Small tables with named rows and columns. After each table, cells are looked up by row and column.

Table gilumo
|  | marori | vil | lubanuz | tese | fanef | fugu | bovunat |
|---|---|---|---|---|---|---|---|
| kalo | -8961 | -1334 | 4933 | 348 | -2521 | -2864 | -4393 |
| rar | -7269 | -707 | -205 | 5929 | 1805 | 2261 | -3550 |
| mon | -3087 | -4826 | -3395 | -5247 | 1554 | -2297 | -2486 |

mon, vil: -4826
mon, fanef: 1554
kalo, vil: -1334
rar, vil: -707
rar, fugu: 2261
kalo, fugu: -2864
rar, lubanuz: -205
mon, marori: -3087
mon, lubanuz: -3395
rar, fanef: 1805
mon, bovunat: -2486
kalo, lubanuz: 4933
rar, marori: -7269
kalo, tese: 348

muvofi:
	laridu	legofus	ded	vap	kolug
zupuzom	66	54	58	49	18
paf	45	28	48	38	70
tib	88	28	67	55	47

What is the kolug of paf in muvofi?
70
What is the vap of paf in muvofi?
38
What is the laridu of paf in muvofi?
45
What is the kolug of tib in muvofi?
47
What is the laridu of tib in muvofi?
88
What is the laridu of zupuzom in muvofi?
66
What is the ded of paf in muvofi?
48
What is the vap of zupuzom in muvofi?
49

Table doza
          fem    zur  penuto  vafim  pilemo    fod  simalim  tebezud  dodiv
maz     3.525  4.154   3.456  4.586   5.927  2.973    3.746    5.808  4.236
tezas   5.998  7.011   3.093  5.111   3.748  6.245    7.485    4.145  6.259
vizura  4.893  4.702   2.836  6.130   6.931  4.449    4.400    7.537  3.853
gudug   5.646  5.568   3.063  5.514   3.250  5.155    5.490    2.489  6.300

tezas, penuto -> 3.093
vizura, tebezud -> 7.537
gudug, dodiv -> 6.300
vizura, fem -> 4.893
tezas, zur -> 7.011
vizura, penuto -> 2.836
gudug, tebezud -> 2.489
gudug, vafim -> 5.514
maz, vafim -> 4.586

zod =
,ronine,zenirim,bobifo,dez,lak,gug,dimasad,muv,pel,doregut
rebe,86,117,104,52,102,12,222,97,136,188
lig,158,125,139,193,141,234,17,146,106,52
paz,158,125,139,193,141,234,17,146,106,52
talal,157,125,139,192,141,234,17,146,106,52
bipav,157,125,138,192,141,233,17,146,106,52
mobe,80,112,99,46,96,5,218,91,131,184
tazonif,86,117,104,53,102,13,222,97,136,188

muv of mobe is 91
muv of lig is 146
gug of lig is 234
dez of bipav is 192
lak of talal is 141
dez of paz is 193
bobifo of talal is 139
gug of rebe is 12
gug of talal is 234
dez of rebe is 52
gug of mobe is 5
lak of bipav is 141
pel of tazonif is 136
doregut of lig is 52
gug of tazonif is 13
ronine of tazonif is 86
zenirim of lig is 125
dimasad of paz is 17
dimasad of lig is 17
muv of paz is 146

Table bogotiv
,zovu,zov,ribe,dozore,peki,numop,pani,tivid
fim,123,156,214,216,43,166,82,129
litidog,147,112,53,50,229,102,189,140
famer,114,148,206,209,33,158,72,120
tiz,114,148,206,209,33,158,72,120
duv,121,155,212,215,40,164,79,127
pev,148,113,54,51,230,103,190,141
duki,119,152,210,213,38,162,77,125
lum,147,112,53,50,229,102,189,140
sisazos,147,112,53,51,229,102,189,140
tufelom,115,149,206,209,34,158,73,121
kesovir,147,112,53,51,229,103,189,140
gevimu,147,112,53,50,229,102,189,140
bemave,118,152,210,213,38,162,77,125
potot,121,154,212,215,40,164,79,127

What is the pani of famer in bogotiv? 72
What is the ribe of kesovir in bogotiv? 53
What is the numop of lum in bogotiv? 102
What is the ribe of duki in bogotiv? 210
What is the ribe of sisazos in bogotiv? 53
What is the tivid of bemave in bogotiv? 125
What is the numop of tufelom in bogotiv? 158
What is the dozore of fim in bogotiv? 216
What is the dozore of duki in bogotiv? 213
What is the zov of duki in bogotiv? 152
What is the peki of duki in bogotiv? 38
What is the peki of potot in bogotiv? 40
What is the tivid of litidog in bogotiv? 140
What is the zov of tufelom in bogotiv? 149
What is the tivid of famer in bogotiv? 120
What is the tivid of gevimu in bogotiv? 140

